Here is a tiny trained network, its code and every weight. The questions are about switching its units off for an input and a class, where a switched-off unit gives its printed mean instead of its output.

import numpy as np


def w(rows, s, z=0):
    codes = np.array(rows[::2]) - 128.0
    scale = np.full(codes.shape[1], s)
    scale[-1] = z or s
    return codes * scale


def norm(h):
    return h / np.sqrt((h * h).mean(-1, keepdims=True) + 1e-5)


def f(y):
    return np.maximum(y, 0)


def log_softmax(a):
    a = a - a.max(-1, keepdims=True)
    return a - np.log(np.exp(a).sum(-1, keepdims=True))


def net(x, mask):
    res = np.array(x, float).reshape(1, 2) / 4 @ E
    u = 0
    for l in range(3):
        y = f(norm(res) @ A[l][:, :-1].T + A[l][:, -1])
        res = res + np.where(mask[u : u + 7], y, B[l][:, -1]) @ B[l][:, :-1]
        u += 7
    return log_softmax(norm(res)[-1] @ U[:, :-1].T + U[:, -1])


A, B = {}, {}
E = w([
[150,139,231,85,117,180,181,197,107,252],'x0',
[205,127,188,140,176,143,157,158,98,2],'x1',
],0.016)
A[0] = w([
[2,160,205,56,182,198,197,177,89,106,1],'0.n0',
[93,106,88,81,127,51,95,35,113,211,192],'0.n1',
[103,176,134,77,162,136,134,134,136,117,17],'0.n2',
[164,129,163,59,131,162,65,75,160,54,89],'0.n3',
[109,162,162,127,106,83,132,227,108,4,62],'0.n4',
[115,128,90,128,187,33,49,86,102,56,122],'0.n5',
[151,61,92,136,137,124,179,149,150,142,65],'0.n6',
],0.0058,0.0025)
B[0] = w([
[203,144,87,152,85,85,198,160,205,130,186],'0.n0',
[173,88,205,196,145,231,143,136,125,79,218],'0.n1',
[126,130,122,169,164,160,132,97,114,180,128],'0.n2',
[95,96,167,186,78,186,166,123,174,120,183],'0.n3',
[142,88,153,210,135,204,73,109,166,165,217],'0.n4',
[206,145,131,1,125,138,192,151,116,211,254],'0.n5',
[110,141,178,208,113,80,169,106,114,116,128],'0.n6',
],0.0079,0.007)
A[1] = w([
[124,172,117,152,137,113,132,127,111,146,34],'1.n0',
[120,111,40,154,134,93,94,123,137,78,135],'1.n1',
[125,106,111,155,119,153,142,100,175,137,126],'1.n2',
[63,124,101,130,96,109,80,117,148,179,90],'1.n3',
[156,131,144,138,122,159,152,150,142,150,100],'1.n4',
[113,143,65,122,125,88,105,104,152,91,106],'1.n5',
[8,137,82,153,118,131,65,127,149,150,5],'1.n6',
],0.016,0.003)
B[1] = w([
[130,106,127,124,148,149,141,144,126,128,128],'1.n0',
[140,195,138,88,140,104,222,165,119,233,239],'1.n1',
[214,111,70,136,133,119,71,104,99,144,215],'1.n2',
[144,150,200,174,112,173,149,60,136,9,192],'1.n3',
[88,134,68,85,107,53,124,97,115,118,254],'1.n4',
[97,117,153,44,144,7,204,195,79,209,207],'1.n5',
[113,59,147,203,137,224,56,86,138,74,184],'1.n6',
],0.012,0.0099)
A[2] = w([
[156,96,44,143,218,70,111,68,89,170,11],'2.n0',
[162,132,162,132,195,158,132,167,138,53,132],'2.n1',
[123,111,201,165,233,135,139,116,99,2,24],'2.n2',
[117,107,28,96,95,38,59,83,115,94,3],'2.n3',
[113,142,119,163,115,65,157,168,124,29,141],'2.n4',
[80,178,159,124,96,135,156,60,128,122,82],'2.n5',
[146,137,174,211,173,103,127,143,154,23,29],'2.n6',
],0.0097,0.0031)
B[2] = w([
[74,202,113,123,92,62,113,204,164,159,240],'2.n0',
[106,83,97,139,128,124,140,7,169,158,240],'2.n1',
[66,111,116,184,112,174,101,97,147,184,255],'2.n2',
[80,100,116,117,196,180,67,168,135,30,216],'2.n3',
[85,166,110,198,158,194,65,140,113,132,212],'2.n4',
[168,121,113,110,216,100,104,169,119,79,167],'2.n5',
[147,87,155,160,80,238,109,124,107,68,230],'2.n6',
],0.011,0.0059)
U = w([
[160,158,154,24,88,37,202,140,113,207,219],'0',
[155,64,140,232,105,218,75,34,125,92,214],'1',
[93,130,42,87,131,86,7,202,135,70,2],'2',
],0.014,0.0023)

Each question gives the input, the list of numbers given to net, and the class t.
The units are the neurons (one row each of A and B). Each row of codes is followed by its name. A weight is (code - 128) times the scale printed after its matrix; where a second scale follows, it is the last column's (A, B and U).
mask holds one flag per neuron, layer by layer. A switched-off neuron (its flag False) gives its mean, the last column of its row in B, instead of its output. The means were averaged over made-up inputs and are rounded, as every weight is.
A unit's drop is (log p(t) with every unit on - log p(t) with that unit switched off) / (log p(t) with every unit on - log p(t) with every unit switched off).
The circuit of an input: a set's keep is (log p(t) with only the set's units on - log p(t) with every unit switched off) / (log p(t) with every unit on - log p(t) with every unit switched off). Starting from the 12 units with the biggest drops (on a tie, the unit counted first), units are removed one at a time, each time the one whose removal leaves the highest keep (on an exact tie, the one counted first), for as long as the keep stays at least 0.8.
circuit, biggest first: the units of the circuit, biggest drop first
top k neurons: the k neurons with the biggest drops, biggest first
k most important neurons of layer l: the k neurons of layer l with the biggest drops, biggest first
drop of u: that unit's drop, to one decimal
input [-5,5], class 0: top 2 neurons -> [0.n1 1.n1]
input [5,8], class 1: circuit, biggest first -> [1.n1]
input [-5,-5], class 0: top 3 neurons -> [1.n1 1.n5 0.n4]
input [-8,8], class 0: top 4 neurons -> [1.n1 0.n1 1.n5 1.n3]
input [2,2], class 2: 2 most important neurons of layer 1 -> [1.n1 1.n4]
input [3,1], class 2: top 2 neurons -> [1.n4 1.n1]
input [6,7], class 1: top 2 neurons -> [1.n1 1.n5]
input [-6,-7], class 1: top 3 neurons -> [1.n6 1.n3 0.n0]
input [-5,-7], class 1: top 2 neurons -> [1.n6 1.n3]
input [3,-2], class 2: top 3 neurons -> [1.n4 1.n1 0.n5]
input [-1,-1], class 2: top 2 neurons -> [1.n1 2.n3]
input [-7,7], class 0: top 2 neurons -> [1.n1 0.n1]
input [0,-3], class 2: 2 most important neurons of layer 0 -> [0.n1 0.n4]
input [-6,-8], class 1: circuit, biggest first -> [1.n3]
input [-1,-3], class 2: drop of 0.n1 -> 4.6
input [-6,-5], class 0: drop of 1.n5 -> 1.4
input [-2,0], class 2: drop of 2.n3 -> 0.2
